Questions about the grid below.
1) Which number is the last entry, reading row by row?
2) Which number is the largest entry in the first column?
3) Which number is the entry directly below 49?
4) Which number is the top entry of the column that holds the largest entry?
5) Which number is the entry directly below 132?
6) Which number is the third largest entry?
7) Which number is the third entry on the main diagonal?
8) Which number is the entry directly below 70?
[[126  82 132 115  45  41]
 [ 44 113 128 125  91  87]
 [106 125 121  99 101 154]
 [123  53  77 157 113 128]
 [ 47 146  51 138 155  73]
 [ 46  57 122  98  49  85]
 [ 93 110 126 127  92  88]
 [ 66  53 103  70  81 161]
 [ 79  82 144 151  53  46]]
1) 46
2) 126
3) 92
4) 41
5) 128
6) 155
7) 121
8) 151

Questions about the grid below. Rows and columns are numbered from 1.
1) Read off the entry at row 3, column 1.
2) Read off the top-right entry.
3) Read off the entry in the top-left corner.
99	108	108	125	117	101	150	112	99	106	100	99	107	99	123	125
98	100	107	129	98	138	151	99	113	111	100	100	106	105	148	129
99	100	101	168	107	107	170	106	107	110	106	105	101	107	130	99
100	113	107	138	100	102	150	113	100	113	106	112	107	100	119	100
106	119	101	113	110	126	126	119	105	113	101	106	114	98	124	106
99	120	120	137	107	101	170	100	100	105	106	106	100	113	111	112
1) 99
2) 125
3) 99

Read these off the matrix that follows. Indices start at 1.
1) Find the entry directly below the largest entry.
2) Find the entry directly below the smallest entry.
3) Find the entry at row 1, column 1.
4) Find the entry in row 1 and column 3.
5) Find the entry in the bottom-left corner.
6) Find the entry in row 1 and column 2.
7) Find the entry just left of the smallest entry.
8) Find the entry just left of 125.
array([[137,  69,  72, 144, 141],
       [161, 102, 139,  72, 164],
       [103,  43,  43, 152,  85],
       [122,  64,  73, 158, 119],
       [ 77,  59,  69, 141,  63],
       [ 87,  28,  54, 169,  38],
       [133,  84,  82, 124, 141],
       [ 77,  49,  59, 152,  55],
       [110, 122,  97,  61, 120],
       [106, 126,  98,  69, 125],
       [150, 118, 121,  79, 158]])
1) 124
2) 84
3) 137
4) 72
5) 150
6) 69
7) 87
8) 69

[[ 94  78 138  82 107  59 129]
 [ 62  25 102  80 116  73 121]
 [123 174 132  75  33  53 146]]
Indices start at 1.
The top entry of the column that holds the smallest entry: 78
The entry directly below 80 -> 75
What is the bottom entry of the column that holds the largest entry?
Answer: 174
What is the entry in row 2 and column 1?
Answer: 62
The entry directly above the largest entry is 25
The entry at row 3, column 1: 123
The entry at row 1, column 3 is 138
The entry just left of 73: 116

Questions about the array below. Counting starts at 1.
1) Find the entry just left of the smallest entry.
2) Find the entry in the bottom-left corner.
3) Find the entry directly below 73.
4) Find the entry in the top-right corner.
5) Find the entry at row 1, column 3.
6) Find the entry in row 2 and column 1.
7) Find the entry in row 3 and column 3.
8) Find the entry at row 2, column 3.
100	99	101	100	100	96	100	102	99	101	96	97	101	101
73	99	110	104	81	90	123	109	98	76	76	96	82	107
71	95	104	40	82	131	53	119	119	61	113	119	150	93
61	93	136	101	109	88	113	106	97	65	66	84	74	141
69	103	39	99	156	91	105	51	53	53	69	74	126	131
81	90	113	105	99	87	130	141	95	59	80	86	65	106
89	118	103	81	80	93	71	109	94	72	136	128	111	117
65	100	84	99	152	90	101	74	72	69	79	72	111	134
1) 103
2) 65
3) 71
4) 101
5) 101
6) 73
7) 104
8) 110

82	99	83	105	100
69	100	57	142	105
97	78	135	121	105
101	113	77	42	111
57	64	120	110	114
119	138	136	111	136
The 4th entry in reading order?
A: 105
The largest entry in the first column: 119
The third entry on the diagonal from the top-right corner -> 135
The entry just left of 78 -> 97
The last entry, reading row by row is 136
The second entry in reading order?
A: 99
The entry directly below 78?
A: 113
The entry just left of 135?
A: 78
The entry just right of 142?
A: 105

W =
95	97	110	145
114	92	151	126
88	67	127	110
94	73	112	98
98	93	146	113
93	77	131	155
97	96	101	109
102	99	100	102
99	111	97	105
100	101	99	106
The entry directly below the smallest entry? 73
The largest entry: 155
The entry just right of the smallest entry is 127
The fifth-last entry, reading row by row -> 105
The entry in the bottom-right corner? 106
The entry directly below 111? 101
The top entry of the column that holds the smallest entry? 97
The top-left entry -> 95
The entry in the top-right corner? 145
The 3rd largest entry: 146
The entry directly below the largest entry? 109
The fourth-last entry, reading row by row? 100
